Below are the code and all the weights of a small trained network. Each question names an input and a class and asks about switching units off, where a switched-off unit gives its printed mean instead of its output.

import numpy as np


def w(rows, s, z=0):
    codes = np.array(rows[::2]) - 128.0
    scale = np.full(codes.shape[1], s)
    scale[-1] = z or s
    return codes * scale


def norm(h):
    return h / np.sqrt((h * h).mean(-1, keepdims=True) + 1e-5)


def f(y):
    return np.maximum(y, 0)


def log_softmax(a):
    a = a - a.max(-1, keepdims=True)
    return a - np.log(np.exp(a).sum(-1, keepdims=True))


def net(x, mask):
    res = np.array(x, float).reshape(1, 5) / 4 @ E
    u = 0
    for l in range(2):
        y = f(norm(res) @ A[l][:, :-1].T + A[l][:, -1])
        res = res + np.where(mask[u : u + 12], y, B[l][:, -1]) @ B[l][:, :-1]
        u += 12
    return log_softmax(norm(res)[-1] @ U[:, :-1].T + U[:, -1])


A, B = {}, {}
E = w([
[4,123,107,78],'x0',
[121,67,87,181],'x1',
[104,189,117,140],'x2',
[119,147,254,173],'x3',
[169,118,147,115],'x4',
],0.0032)
A[0] = w([
[139,209,125,44,102],'0.n0',
[113,234,131,36,165],'0.n1',
[59,83,135,106,173],'0.n2',
[147,44,68,59,159],'0.n3',
[89,100,112,118,204],'0.n4',
[152,195,205,109,95],'0.n5',
[30,131,63,117,217],'0.n6',
[195,68,81,186,148],'0.n7',
[129,160,69,20,254],'0.n8',
[46,122,101,117,174],'0.n9',
[192,41,150,107,167],'0.n10',
[146,253,198,179,213],'0.n11',
],0.0059,0.0017)
B[0] = w([
[154,147,77,98,183],'0.n0',
[190,100,82,87,212],'0.n1',
[200,142,139,137,194],'0.n2',
[169,125,170,142,209],'0.n3',
[178,198,165,95,182],'0.n4',
[123,92,125,111,203],'0.n5',
[170,152,130,3,238],'0.n6',
[104,158,92,168,217],'0.n7',
[160,190,206,178,230],'0.n8',
[167,196,119,106,205],'0.n9',
[113,223,122,172,203],'0.n10',
[32,60,138,93,255],'0.n11',
],0.0056,0.0039)
A[1] = w([
[132,185,175,112,246],'1.n0',
[155,110,65,21,230],'1.n1',
[141,127,172,255,151],'1.n2',
[238,156,203,132,138],'1.n3',
[63,62,78,232,251],'1.n4',
[132,111,1,185,135],'1.n5',
[44,60,170,165,105],'1.n6',
[137,224,79,170,101],'1.n7',
[209,180,134,65,181],'1.n8',
[178,197,131,195,165],'1.n9',
[126,236,157,117,41],'1.n10',
[231,110,66,179,210],'1.n11',
],0.0047,0.0014)
B[1] = w([
[180,126,217,138,216],'1.n0',
[187,209,140,83,224],'1.n1',
[169,130,52,145,194],'1.n2',
[100,121,91,131,229],'1.n3',
[100,232,93,54,172],'1.n4',
[110,109,136,89,163],'1.n5',
[91,127,191,73,169],'1.n6',
[79,82,112,107,190],'1.n7',
[151,172,224,135,254],'1.n8',
[90,121,120,193,208],'1.n9',
[146,155,144,125,186],'1.n10',
[1,108,106,116,205],'1.n11',
],0.0047,0.0044)
U = w([
[219,20,80,120,22],'0',
[166,161,157,222,121],'1',
[60,1,230,79,170],'2',
[168,23,95,120,3],'3',
[68,128,105,97,51],'4',
[76,137,14,210,186],'5',
[225,236,206,17,202],'6',
],0.0079,0.0049)

Each question gives the input, the list of numbers given to net, and the class t.
The units are the neurons (one row each of A and B). Each row of codes is followed by its name. A weight is (code - 128) times the scale printed after its matrix; where a second scale follows, it is the last column's (A, B and U).
mask holds one flag per neuron, layer by layer. A switched-off neuron (its flag False) gives its mean, the last column of its row in B, instead of its output. The means were averaged over made-up inputs and are rounded, as every weight is.
A unit's drop is (log p(t) with every unit on - log p(t) with that unit switched off) / (log p(t) with every unit on - log p(t) with every unit switched off).
most important unit: the unit with the biggest drop
k most important neurons: the k neurons with the biggest drops, biggest first
k most important neurons of layer l: the k neurons of layer l with the biggest drops, biggest first
drop when u is switched off: that unit's drop, to one decimal
input [-1,-1,-8,-7,8], class 1: 3 most important neurons -> (0.n6; 0.n3; 0.n8)
input [-3,-1,8,2,-3], class 4: most important unit -> 0.n11
input [7,5,-5,8,-6], class 6: 2 most important neurons -> (0.n11; 0.n9)
input [-8,-4,0,-4,8], class 1: 2 most important neurons -> (0.n6; 1.n9)
input [0,-5,-8,-6,4], class 1: 3 most important neurons of layer 0 -> (0.n8; 0.n6; 0.n10)
input [-8,0,-7,7,-3], class 1: 3 most important neurons -> (0.n10; 1.n2; 0.n6)
input [0,3,-6,-3,2], class 5: 3 most important neurons of layer 0 -> (0.n7; 0.n6; 0.n9)
input [-1,-3,-6,-7,1], class 1: 2 most important neurons of layer 0 -> (0.n8; 0.n6)
input [-8,6,6,5,-4], class 4: 2 most important neurons -> (0.n11; 1.n4)
input [-6,-7,-8,-2,4], class 1: 2 most important neurons -> (0.n6; 0.n10)
input [-6,0,6,7,0], class 2: drop when 0.n11 is switched off -> 0.5
input [-4,-4,0,8,6], class 2: drop when 0.n11 is switched off -> 0.4
input [-1,-2,0,2,2], class 2: drop when 0.n6 is switched off -> 0.1
input [-2,1,-4,-6,4], class 1: drop when 0.n3 is switched off -> 0.3
input [-3,-1,-8,2,1], class 1: most important unit -> 0.n10
